Here is a tiny trained network, its code and every weight. The questions are about switching its units off for an input and a target symbol, where a switched-off unit gives its printed mean instead of its output.

import numpy as np


def w(rows, s, z=0):
    codes = np.array(rows[::2]) - 128.0
    scale = np.full(codes.shape[1], s)
    scale[-1] = z or s
    return codes * scale


def norm(h):
    return h / np.sqrt((h * h).mean(-1, keepdims=True) + 1e-5)


def f(y):
    return y / 2 * (1 + np.tanh(0.7978845608 * (y + 0.044715 * y**3)))


def softmax(a):
    e = np.exp(a - a.max(-1, keepdims=True))
    return e / e.sum(-1, keepdims=True)


def log_softmax(a):
    a = a - a.max(-1, keepdims=True)
    return a - np.log(np.exp(a).sum(-1, keepdims=True))


def net(x, mask):
    ids = ['ΔΛΞΠΣΦΩαγεζηψ'.index(c) for c in x.split()]
    T = len(ids)
    res = E[ids] + P[:T]
    u = 0
    for l in range(2):
        r = norm(res)
        for j in range(3):
            rows = slice(2 * j, 2 * j + 2)
            q, k, v = (r @ M[l][rows].T for M in (Q, K, V))
            z = softmax(np.where(np.tri(T) > 0, q @ k.T / 2**0.5, -1e9)) @ v
            o = O[l][rows]
            res = res + np.where(mask[u + j], z, o[:, -1]) @ o[:, :-1]
        u += 3
        y = f(norm(res) @ A[l][:, :-1].T + A[l][:, -1])
        res = res + np.where(mask[u : u + 4], y, B[l][:, -1]) @ B[l][:, :-1]
        u += 4
    return log_softmax(norm(res)[-1] @ U[:, :-1].T + U[:, -1])


Q, K, V, O, A, B = {}, {}, {}, {}, {}, {}
E = w([
[153,37,177,139,137,151,102,133,167,137],'Δ',
[176,141,126,85,140,172,110,127,141,125],'Λ',
[73,98,182,135,157,111,208,112,128,154],'Ξ',
[138,1,139,152,163,106,189,97,190,162],'Π',
[141,130,115,86,119,175,117,152,132,151],'Σ',
[138,153,86,95,93,127,102,127,166,153],'Φ',
[175,74,158,145,98,189,164,108,111,76],'Ω',
[117,114,105,142,159,173,107,149,138,160],'α',
[103,179,164,153,86,153,190,141,179,115],'γ',
[153,90,102,81,156,128,145,117,122,167],'ε',
[106,147,153,197,164,130,112,179,80,82],'ζ',
[185,132,196,139,115,147,185,173,177,115],'η',
[140,109,166,128,111,174,8,45,73,205],'ψ',
],0.012)
P = w([
[216,227,142,185,123,58,140,73,2,153],'0',
[94,155,148,124,134,204,100,200,139,134],'1',
[133,91,137,72,121,142,210,155,62,133],'2',
[106,110,136,96,147,165,142,165,128,108],'3',
[124,88,113,99,132,115,186,152,96,120],'4',
[92,99,111,138,158,132,115,177,159,107],'5',
[98,103,97,139,140,116,113,168,164,107],'6',
],0.0047)
Q[0] = w([
[183,135,80,70,208,193,128,119,130,202],'L0H1',
[177,127,195,148,162,134,175,116,133,138],'L0H1',
[112,29,155,157,94,126,128,135,209,125],'L0H2',
[131,150,31,81,111,158,175,118,155,158],'L0H2',
[57,183,187,173,90,113,153,60,102,152],'L0H3',
[152,172,47,57,161,160,118,139,147,254],'L0H3',
],0.005)
K[0] = w([
[251,212,149,211,82,109,131,102,14,224],'L0H1',
[137,98,231,216,141,132,114,117,168,36],'L0H1',
[121,7,155,224,127,42,107,33,180,65],'L0H2',
[195,234,79,127,99,53,142,23,86,138],'L0H2',
[15,162,118,50,137,236,207,209,123,89],'L0H3',
[169,171,1,190,72,44,76,78,96,154],'L0H3',
],0.0034)
V[0] = w([
[168,153,149,175,119,132,110,152,150,152],'L0H1',
[180,149,133,163,118,147,169,160,3,172],'L0H1',
[159,167,123,93,122,148,209,193,111,180],'L0H2',
[78,137,84,204,109,175,194,94,140,124],'L0H2',
[134,41,172,157,166,173,115,153,125,86],'L0H3',
[159,96,99,169,124,118,130,130,157,184],'L0H3',
],0.0052)
O[0] = w([
[132,134,56,222,70,122,89,102,201,141,177],'L0H1',
[61,236,120,198,63,83,128,83,116,145,253],'L0H1',
[27,69,112,118,28,129,37,71,160,106,168],'L0H2',
[225,193,140,118,127,192,145,2,144,58,98],'L0H2',
[125,117,61,112,96,102,74,156,161,111,230],'L0H3',
[64,138,100,99,146,226,127,82,146,169,201],'L0H3',
],0.0046,0.0037)
A[0] = w([
[136,126,235,201,54,66,193,93,189,185,147],'L0N1',
[135,160,101,163,159,175,1,87,153,185,255],'L0N2',
[135,123,117,154,8,190,194,185,199,55,178],'L0N3',
[127,169,188,169,86,130,89,72,60,117,56],'L0N4',
],0.0047,0.0019)
B[0] = w([
[167,178,201,138,198,135,125,223,160,140,207],'L0N1',
[106,95,156,70,70,114,194,109,56,152,253],'L0N2',
[84,16,152,223,254,108,180,97,104,131,229],'L0N3',
[149,47,101,14,182,138,26,121,190,98,140],'L0N4',
],0.0058,0.0043)
Q[1] = w([
[193,126,154,142,212,91,9,174,235,44],'L1H1',
[120,183,185,100,136,117,134,115,59,118],'L1H1',
[166,240,133,130,156,149,67,113,184,40],'L1H2',
[42,165,39,62,21,150,245,128,84,172],'L1H2',
[53,173,5,108,12,134,141,118,86,182],'L1H3',
[169,254,137,160,123,91,138,99,78,38],'L1H3',
],0.0046)
K[1] = w([
[63,41,39,105,162,174,175,195,132,140],'L1H1',
[74,158,144,129,96,126,154,115,76,119],'L1H1',
[19,141,95,70,163,168,181,136,101,90],'L1H2',
[182,253,177,140,140,75,146,75,51,161],'L1H2',
[202,227,178,149,136,83,111,78,63,161],'L1H3',
[41,179,117,113,109,138,185,92,134,104],'L1H3',
],0.0059)
V[1] = w([
[237,164,120,137,158,127,3,143,157,114],'L1H1',
[139,195,211,144,52,184,232,23,152,108],'L1H1',
[156,120,160,90,57,147,80,107,140,162],'L1H2',
[123,160,147,38,174,42,162,191,114,93],'L1H2',
[198,179,71,100,234,109,109,72,25,153],'L1H3',
[112,129,49,88,119,136,95,78,201,29],'L1H3',
],0.0048)
O[1] = w([
[127,73,88,141,165,98,128,250,190,132,77],'L1H1',
[143,149,148,160,74,133,234,201,139,85,130],'L1H1',
[201,127,140,254,58,72,51,137,199,103,155],'L1H2',
[50,61,208,29,82,90,109,161,141,126,87],'L1H2',
[193,25,143,121,228,181,105,60,117,135,63],'L1H3',
[50,13,68,127,19,144,189,114,140,195,3],'L1H3',
],0.0052,0.0061)
A[1] = w([
[124,235,132,158,194,131,155,157,96,86,106],'L1N1',
[162,126,76,173,137,126,17,168,97,77,130],'L1N2',
[138,113,255,206,130,131,156,166,161,138,150],'L1N3',
[131,182,51,102,136,206,156,78,121,134,1],'L1N4',
],0.0062,0.0044)
B[1] = w([
[219,157,62,51,120,89,21,166,167,99,190],'L1N1',
[65,44,104,120,72,166,254,45,116,46,176],'L1N2',
[203,217,151,116,191,122,103,137,160,133,255],'L1N3',
[132,109,42,81,183,233,151,125,153,195,124],'L1N4',
],0.0064,0.0079)
U = w([
[141,148,136,129,49,160,217,188,108,100,143],'Δ',
[88,62,128,92,169,107,114,154,87,162,117],'Λ',
[208,198,168,152,169,98,57,181,161,167,183],'Ξ',
[130,133,58,45,186,240,108,126,111,152,42],'Π',
[151,203,47,192,90,191,145,44,106,166,15],'Σ',
[103,2,143,160,86,79,126,112,190,114,253],'Φ',
[153,88,164,215,201,166,179,51,175,62,64],'Ω',
[48,154,105,116,99,88,104,189,111,147,164],'α',
[62,193,141,222,47,70,113,81,126,143,83],'γ',
[92,109,216,42,129,136,168,175,82,99,64],'ε',
[120,147,45,81,113,111,71,92,122,8,84],'ζ',
[144,68,90,163,95,143,167,194,105,172,159],'η',
[119,119,192,126,134,129,49,41,25,185,138],'ψ',
],0.0068,0.0022)

Each question gives the input, a string of symbols that net reads in full, and the target symbol t.
The units are the heads (2 rows each of Q, K, V and O) and the neurons (one row each of A and B). Each row of codes is followed by its name. A weight is (code - 128) times the scale printed after its matrix; where a second scale follows, it is the last column's (O, A, B and U).
mask holds one flag per unit, layer by layer, with each layer's heads first. A switched-off unit (its flag False) gives its mean, the last column of its rows in O or B, instead of its output. The means were averaged over made-up inputs and are rounded, as every weight is.
A unit's drop is (log p(t) with every unit on - log p(t) with that unit switched off) / (log p(t) with every unit on - log p(t) with every unit switched off).
The circuit of an input: a set's keep is (log p(t) with only the set's units on - log p(t) with every unit switched off) / (log p(t) with every unit on - log p(t) with every unit switched off). Starting from the 12 units with the biggest drops (on a tie, the unit counted first), units are removed one at a time, each time the one whose removal leaves the highest keep (on an exact tie, the one counted first), for as long as the keep stays at least 0.8.
units of the circuit, in order: the units of the circuit, biggest drop first
top k neurons: the k neurons with the biggest drops, biggest first
top k neurons in layer l: the k neurons of layer l with the biggest drops, biggest first
which heads matter: for each layer, one digit per head in row order, 1 if its drop is at least 0.15 and else 0, layers parted by /
input γ ζ η η Δ Λ, target Δ: top 3 neurons in layer 0 => L0N2, L0N1, L0N4
input Σ ε γ, target Ξ: units of the circuit, in order => L1N1, L1N2
input Δ Δ ε Φ, target ζ: units of the circuit, in order => L1H3, L1N2, L1N3
input η Φ Π, target Ξ: units of the circuit, in order => L0N1, L1N2
input Ξ Δ Δ Δ Δ Φ Λ, target ε: which heads matter => 000 / 010
input Π Δ η Φ Δ Δ, target Φ: units of the circuit, in order => L0H1, L0N1, L1H3
input Δ γ Δ, target Ω: which heads matter => 101 / 100
input ψ ε Ξ Φ Λ ε α, target Ω: which heads matter => 001 / 011
input Λ Λ Φ Ξ α, target Φ: top 3 neurons => L0N4, L0N3, L0N1
input Ω Φ α, target η: units of the circuit, in order => L0N4, L1H3, L1H1, L0N2
input η Δ Ω Δ Φ Δ, target Φ: units of the circuit, in order => L0H3, L0H1, L1H3
input Σ Δ Δ, target Ω: units of the circuit, in order => L0H3, L1N2, L0N2, L1N1
input ψ α α α, target Ω: units of the circuit, in order => L1H3, L1H2, L1N2
input η Δ γ, target Ξ: units of the circuit, in order => L1N1, L1N2
input Δ Δ Δ Π Π α, target ζ: which heads matter => 010 / 001
input η ε Σ, target α: top neuron in layer 1 => L1N2
input ζ ψ Ξ γ γ η Φ, target Λ: top 2 neurons in layer 0 => L0N4, L0N3
input Δ Δ Δ Δ Δ ε Φ, target ζ: top 3 neurons => L1N2, L0N3, L1N3
input ζ Ξ ε, target Λ: which heads matter => 001 / 111
input ψ Π Ξ ε Φ, target Ω: top neuron in layer 0 => L0N4
input γ γ Φ, target Δ: top neuron in layer 1 => L1N3
input η γ Σ Σ Δ Φ, target α: top 2 neurons in layer 1 => L1N3, L1N2
input Δ η Σ, target ζ: top 2 neurons in layer 1 => L1N1, L1N2
input Δ Ω Δ Ξ Δ Λ, target ζ: which heads matter => 011 / 001
input α ψ η Σ, target Σ: which heads matter => 110 / 011
input Ω Φ Π Σ, target η: top 2 neurons in layer 0 => L0N4, L0N2
input Σ α Ξ α, target γ: top neuron => L0N4
